Below are the code and all the weights of a small trained network. Each question names an input and a target symbol and asks about switching units off, where a switched-off unit gives its printed mean instead of its output.

import numpy as np


def w(rows, s, z=0):
    codes = np.array(rows[::2]) - 128.0
    scale = np.full(codes.shape[1], s)
    scale[-1] = z or s
    return codes * scale


def f(y):
    return np.maximum(y, 0)


def softmax(a):
    e = np.exp(a - a.max(-1, keepdims=True))
    return e / e.sum(-1, keepdims=True)


def log_softmax(a):
    a = a - a.max(-1, keepdims=True)
    return a - np.log(np.exp(a).sum(-1, keepdims=True))


def net(x, mask):
    ids = ['βεηστψ'.index(c) for c in x.split()]
    T = len(ids)
    res = E[ids] + P[:T]
    u = 0
    for l in range(2):
        q, k, v = (res @ M[l].T for M in (Q, K, V))
        z = softmax(np.where(np.tri(T) > 0, q @ k.T / 2**0.5, -1e9)) @ v
        res = res + np.where(mask[u], z, O[l][:, -1]) @ O[l][:, :-1]
        u += 1
        y = f(res @ A[l][:, :-1].T + A[l][:, -1])
        res = res + np.where(mask[u : u + 16], y, B[l][:, -1]) @ B[l][:, :-1]
        u += 16
    return log_softmax(res[-1] @ U[:, :-1].T + U[:, -1])


Q, K, V, O, A, B = {}, {}, {}, {}, {}, {}
E = w([
[151,136,180,73,53,3,64,151,200],'β',
[139,100,95,94,16,165,111,153,205],'ε',
[43,91,132,118,102,100,123,216,209],'η',
[115,81,136,132,34,131,142,179,133],'σ',
[163,84,106,152,76,197,140,98,240],'τ',
[142,74,56,98,101,148,89,61,177],'ψ',
],0.018)
P = w([
[210,26,97,162,99,64,70,198,128],'0',
[179,78,121,68,134,60,255,184,91],'1',
[143,108,138,87,113,107,187,158,115],'2',
[98,89,167,136,118,126,137,132,130],'3',
[90,101,170,161,122,137,119,117,125],'4',
[118,152,141,162,124,147,109,102,107],'5',
[117,166,132,177,131,146,104,91,94],'6',
[104,173,128,194,125,146,89,82,98],'7',
],0.0083)
Q[0] = w([
[198,92,169,107,2,162,155,110,80],'0.h1',
[67,175,66,197,60,187,58,164,106],'0.h1',
],0.006)
K[0] = w([
[203,86,216,108,14,164,148,4,98],'0.h1',
[187,135,188,143,93,88,125,98,105],'0.h1',
],0.0049)
V[0] = w([
[126,81,45,191,141,239,174,113,63],'0.h1',
[11,73,45,68,143,154,93,161,104],'0.h1',
],0.013)
O[0] = w([
[34,114,171,13,218,219,88,190,156,1],'0.h1',
[63,155,43,2,77,220,113,117,67,148],'0.h1',
],0.0067,0.0043)
A[0] = w([
[111,122,177,56,105,93,99,254,69,87],'0.n1',
[48,138,152,53,232,179,101,67,34,64],'0.n2',
[97,178,183,177,244,216,138,164,167,56],'0.n3',
[138,89,45,95,186,177,112,193,232,130],'0.n4',
[163,59,55,185,136,74,99,127,139,100],'0.n5',
[102,132,143,77,158,183,155,201,150,124],'0.n6',
[133,83,90,78,132,181,160,70,164,138],'0.n7',
[74,191,158,168,144,121,123,184,207,136],'0.n8',
[96,198,192,211,241,153,174,117,226,77],'0.n9',
[140,62,170,70,135,176,116,172,156,154],'0.n10',
[56,229,78,147,133,91,204,80,44,34],'0.n11',
[173,148,171,226,175,129,47,155,88,3],'0.n12',
[138,86,156,135,90,107,150,140,143,135],'0.n13',
[102,150,112,241,157,112,103,123,80,69],'0.n14',
[160,76,226,151,129,95,83,134,45,67],'0.n15',
[119,152,194,218,180,42,164,63,79,105],'0.n16',
],0.0081,0.0032)
B[0] = w([
[153,44,126,143,169,153,152,100,153,171],'0.n1',
[127,154,110,139,6,150,120,170,126,142],'0.n2',
[114,125,158,162,62,127,56,98,171,147],'0.n3',
[119,71,115,149,189,113,174,145,136,254],'0.n4',
[139,108,155,94,160,84,140,138,111,247],'0.n5',
[128,125,139,148,122,82,76,130,124,175],'0.n6',
[151,142,182,119,146,117,146,166,153,233],'0.n7',
[143,100,156,121,96,138,143,117,98,164],'0.n8',
[131,200,125,101,73,146,79,125,118,162],'0.n9',
[164,147,80,136,123,128,110,138,98,218],'0.n10',
[116,155,94,109,70,142,122,80,90,133],'0.n11',
[143,146,64,92,127,106,97,130,122,140],'0.n12',
[124,144,110,89,114,147,130,152,99,223],'0.n13',
[187,118,99,150,158,138,156,105,141,152],'0.n14',
[129,181,136,115,137,131,166,140,143,156],'0.n15',
[87,111,123,214,108,161,88,136,170,184],'0.n16',
],0.018,0.0089)
Q[1] = w([
[5,162,132,103,199,202,161,172,112],'1.h1',
[114,158,78,202,47,92,96,131,194],'1.h1',
],0.014)
K[1] = w([
[153,107,88,98,73,101,139,250,187],'1.h1',
[170,174,126,173,175,169,94,96,120],'1.h1',
],0.016)
V[1] = w([
[166,130,147,20,185,32,63,1,208],'1.h1',
[69,63,37,90,45,61,79,49,29],'1.h1',
],0.0081)
O[1] = w([
[79,148,187,147,255,223,167,66,69,166],'1.h1',
[139,56,125,73,192,98,34,114,89,3],'1.h1',
],0.0053,0.0044)
A[1] = w([
[138,93,169,143,81,176,135,119,170,134],'1.n1',
[79,243,159,153,72,120,111,158,93,124],'1.n2',
[116,191,146,68,172,80,102,112,214,202],'1.n3',
[98,238,163,106,94,141,73,93,129,157],'1.n4',
[91,143,130,153,172,214,136,157,65,141],'1.n5',
[134,108,168,110,132,170,179,196,147,75],'1.n6',
[196,170,198,133,182,69,65,109,185,111],'1.n7',
[37,210,50,136,64,225,59,186,131,2],'1.n8',
[76,162,197,87,39,129,155,176,151,185],'1.n9',
[136,60,151,136,241,66,160,119,163,72],'1.n10',
[121,88,219,107,212,99,179,129,105,78],'1.n11',
[119,70,155,122,79,174,171,167,98,62],'1.n12',
[120,254,170,172,110,169,14,107,142,104],'1.n13',
[88,103,193,59,157,195,203,107,75,127],'1.n14',
[70,195,146,161,84,162,10,94,121,60],'1.n15',
[138,133,130,169,136,80,176,68,110,77],'1.n16',
],0.0099,0.0039)
B[1] = w([
[107,116,98,81,158,94,148,180,95,199],'1.n1',
[124,57,132,84,174,127,128,139,122,148],'1.n2',
[137,121,187,195,124,142,157,128,128,149],'1.n3',
[132,53,102,131,102,98,173,93,145,136],'1.n4',
[175,130,159,122,97,101,130,127,134,137],'1.n5',
[81,94,128,103,137,120,104,70,88,228],'1.n6',
[99,135,86,101,124,171,146,92,91,199],'1.n7',
[143,206,159,105,184,81,97,200,108,139],'1.n8',
[147,111,90,167,83,168,94,68,120,192],'1.n9',
[142,192,199,142,101,122,113,146,127,249],'1.n10',
[119,85,27,150,111,129,147,186,149,198],'1.n11',
[124,213,173,162,176,176,156,116,160,201],'1.n12',
[147,220,109,117,154,97,72,172,154,151],'1.n13',
[147,155,158,151,167,98,57,6,150,168],'1.n14',
[113,88,174,163,107,179,222,72,107,136],'1.n15',
[74,111,163,58,179,178,115,157,148,170],'1.n16',
],0.014)
U = w([
[172,147,165,193,85,148,87,160,101,2],'β',
[136,130,183,175,210,137,60,106,88,94],'ε',
[91,23,67,136,165,254,156,138,122,221],'η',
[102,229,88,132,169,171,60,195,94,90],'σ',
[184,58,253,129,183,146,129,248,141,200],'τ',
[97,129,146,142,153,98,97,153,25,42],'ψ',
],0.0048,0.0036)

Each question gives the input, a string of symbols that net reads in full, and the target symbol t.
The units are the heads (2 rows each of Q, K, V and O) and the neurons (one row each of A and B). Each row of codes is followed by its name. A weight is (code - 128) times the scale printed after its matrix; where a second scale follows, it is the last column's (O, A, B and U).
mask holds one flag per unit, layer by layer, with each layer's heads first. A switched-off unit (its flag False) gives its mean, the last column of its rows in O or B, instead of its output. The means were averaged over made-up inputs and are rounded, as every weight is.
A unit's drop is (log p(t) with every unit on - log p(t) with that unit switched off) / (log p(t) with every unit on - log p(t) with every unit switched off).
The circuit of an input: a set's keep is (log p(t) with only the set's units on - log p(t) with every unit switched off) / (log p(t) with every unit on - log p(t) with every unit switched off). Starting from the 12 units with the biggest drops (on a tie, the unit counted first), units are removed one at a time, each time the one whose removal leaves the highest keep (on an exact tie, the one counted first), for as long as the keep stays at least 0.8.
circuit, biggest first: the units of the circuit, biggest drop first
unit that matters most: the unit with the biggest drop
top k neurons: the k neurons with the biggest drops, biggest first
top k neurons in layer l: the k neurons of layer l with the biggest drops, biggest first
input τ η η η η τ ε, target τ: circuit, biggest first => [0.h1, 1.n7]
input σ β σ, target β: top 2 neurons in layer 0 => [0.n4, 0.n7]
input τ τ τ σ β ε, target β: circuit, biggest first => [0.h1, 1.h1]
input η τ τ τ β τ σ, target η: circuit, biggest first => [1.n10]
input β β σ β ε β, target σ: top 2 neurons in layer 1 => [1.n13, 1.n7]
input τ η η, target η: top 4 neurons in layer 0 => [0.n5, 0.n1, 0.n16, 0.n4]
input τ τ τ τ τ ε η, target τ: top 2 neurons => [0.n1, 0.n16]
input ψ η β, target ε: top 4 neurons => [0.n7, 1.n14, 0.n4, 0.n16]
input β τ τ ψ ψ τ, target ε: circuit, biggest first => [1.h1, 1.n14, 0.n16, 0.n10]
input ε ψ η ψ ψ ψ, target σ: circuit, biggest first => [0.n2, 0.h1, 1.n8]
input σ τ τ ε η η β σ, target β: circuit, biggest first => [1.h1, 0.h1]
input η η σ τ, target τ: circuit, biggest first => [1.n10, 1.n9, 0.h1, 0.n4]
input τ τ η η β ψ σ, target ε: circuit, biggest first => [1.h1, 1.n14, 0.n16]
input ψ β ψ ψ, target ε: circuit, biggest first => [1.n14, 1.h1, 0.n16]
input η η τ τ ε, target τ: unit that matters most => 0.h1
input η τ τ β ψ ε, target ε: circuit, biggest first => [1.h1, 1.n14, 0.n16, 0.n10]
input σ β ψ ψ τ, target ε: circuit, biggest first => [1.n14, 1.h1, 0.n16, 0.n10]
input σ ε τ σ σ ψ, target τ: top 2 neurons in layer 0 => [0.n13, 0.n16]
input τ τ τ ψ, target τ: circuit, biggest first => [0.h1, 0.n4, 1.n10]
input ψ ψ ψ, target σ: circuit, biggest first => [0.h1, 0.n2, 1.n8]
input ψ ψ β η, target ε: unit that matters most => 1.h1
input ψ ε ψ τ β, target ε: top 3 neurons => [1.n14, 0.n1, 0.n16]
input σ τ ε η η, target η: top 3 neurons => [0.n5, 0.n16, 0.n1]
input τ ψ η τ τ, target σ: top 4 neurons in layer 0 => [0.n9, 0.n3, 0.n5, 0.n10]
input ε σ β, target β: top 2 neurons => [0.n5, 0.n1]
input ε σ σ β, target β: top 3 neurons in layer 0 => [0.n5, 0.n13, 0.n1]
